[[24.1, -8.2, 14.4, 2.7, 3.2, -13.6, 1.4, 40.1, -17.5, 24.2, -13.9, 12.6, -6.2, 33.7, -15.9], [49.9, -35.6, -15.2, 7.9, -5.7, 13.3, -29.6, -14.9, -24.8, -14.0, 4.9, 21.4, -14.1, 33.4, 3.0], [28.6, -50.7, 24.4, -19.1, -52.7, -9.9, 53.4, -33.2, 38.9, 24.6, -17.1, 57.6, 50.2, 34.1, 64.3], [-27.0, -0.7, 8.5, 9.8, -12.4, -0.1, 32.2, -25.6, -25.4, 8.0, -28.7, -18.0, -11.4, 26.5, 36.2], [-22.1, 27.3, 14.9, -25.3, -15.6, -5.1, -14.5, 27.7, -4.4, -3.9, -29.5, -30.5, 22.5, 13.1, 20.0], [-24.1, -12.5, -6.1, 7.5, -8.7, -4.7, 21.2, -26.3, -20.0, -5.6, -7.6, -9.2, -2.5, 37.6, 16.5], [-24.6, -10.3, -40.9, -23.1, -23.2, 4.7, -24.1, 6.5, 24.7, -16.5, -40.9, -30.4, -10.8, -3.4, -7.5], [3.7, -4.5, -4.2, -3.3, -28.4, 7.6, -16.3, 2.1, 57.3, -17.2, -29.7, 6.3, -5.9, -13.6, 24.9]]
Report the entry just left of the smallest entry.
A: -19.1
The entry just right of -8.7 is -4.7
Report the entry just right of 24.7.
A: -16.5
The entry just left of 40.1 -> 1.4
Report the entry just right of -6.2.
A: 33.7
Report the entry just left of -17.2.
A: 57.3
The minimum: -52.7
Report the entry just left of -20.0.
A: -26.3
Report the entry just right of 40.1.
A: -17.5

arr =
[[-27.7, 40.1, -45.8, 35.9, -12.8, -14.8, 38.6, -21.4, -12.9, 6.2, -11.6, -9.7],
 [-72.2, -56.1, -20.3, -27.6, -43.8, -15.1, -5.7, -53.5, -11.3, 12.2, -17.8, 5.3],
 [-31.4, -11.5, -4.1, 9.5, -34.9, 0.2, -22.6, -68.3, -37.4, 1.6, 19.0, -2.4],
 [31.1, 34.6, -5.4, 24.4, 18.1, 15.9, 20.9, 46.2, 39.6, -12.2, -35.0, 24.1],
 [14.5, 59.4, -25.7, 34.8, -6.6, 37.6, 11.1, 31.6, 35.2, -28.4, -3.4, 2.0],
 [28.6, 26.4, 37.7, 7.0, 38.1, 18.4, -23.7, 9.9, -1.0, 10.5, 17.3, 16.1],
 [-51.3, -37.4, -14.7, 0.0, -37.1, -6.0, -30.1, -66.2, -22.6, 17.0, 10.5, 7.5],
 [-17.1, 18.8, -14.0, 1.8, 2.7, 1.1, 6.6, 42.1, 49.4, -15.2, -13.5, -0.3],
 [43.3, 7.8, 25.1, -12.4, 25.3, 12.4, -21.3, 29.9, 24.6, -1.4, 6.0, 21.7]]
Counting starts at 1.
Read off the entry directly below -0.3.
21.7
The entry at row 2, column 1: -72.2
The entry directly below -5.4: -25.7
Read off the top entry of the column that holds the smallest entry.
-27.7
Read off the entry at row 1, column 2.
40.1
Read off the entry just right of -15.2.
-13.5
Read off the entry at row 1, column 3.
-45.8
The entry in row 2 and column 3 -> -20.3
The entry directly below -53.5 -> -68.3
Read off the entry just left of 46.2.
20.9
The bottom entry of the column that holds the smallest entry: 43.3
Read off the entry in row 2 and column 2.
-56.1
Read off the entry directly below 18.8.
7.8
The entry directly below 2.0 -> 16.1
The entry directly below the smallest entry is -31.4
The entry just right of -43.8 -> -15.1
The top-right entry -> -9.7
Read off the entry just right of 25.1.
-12.4
The entry directly below 24.4 is 34.8
Read off the entry directly below -34.9.
18.1
The entry just left of -9.7: -11.6
The entry just right of 1.8 is 2.7
The entry in row 3 and column 2 is -11.5
Read off the entry just left of 18.8.
-17.1
Read off the entry at row 3, column 3.
-4.1
Read off the entry just left of the largest entry.
14.5
The entry directly below 42.1 -> 29.9
The entry directly above -14.0: -14.7
The entry directly below 34.8: 7.0
The entry just right of 7.0 -> 38.1

grid = [ 0.04  0.16 -0.20 -0.10  0.12  0.04  0.02 -0.03  0.13 -0.01]
The entry just right of 0.12 -> 0.04
The entry just right of the largest entry is -0.20
The largest entry: 0.16
The entry just right of -0.20: -0.10
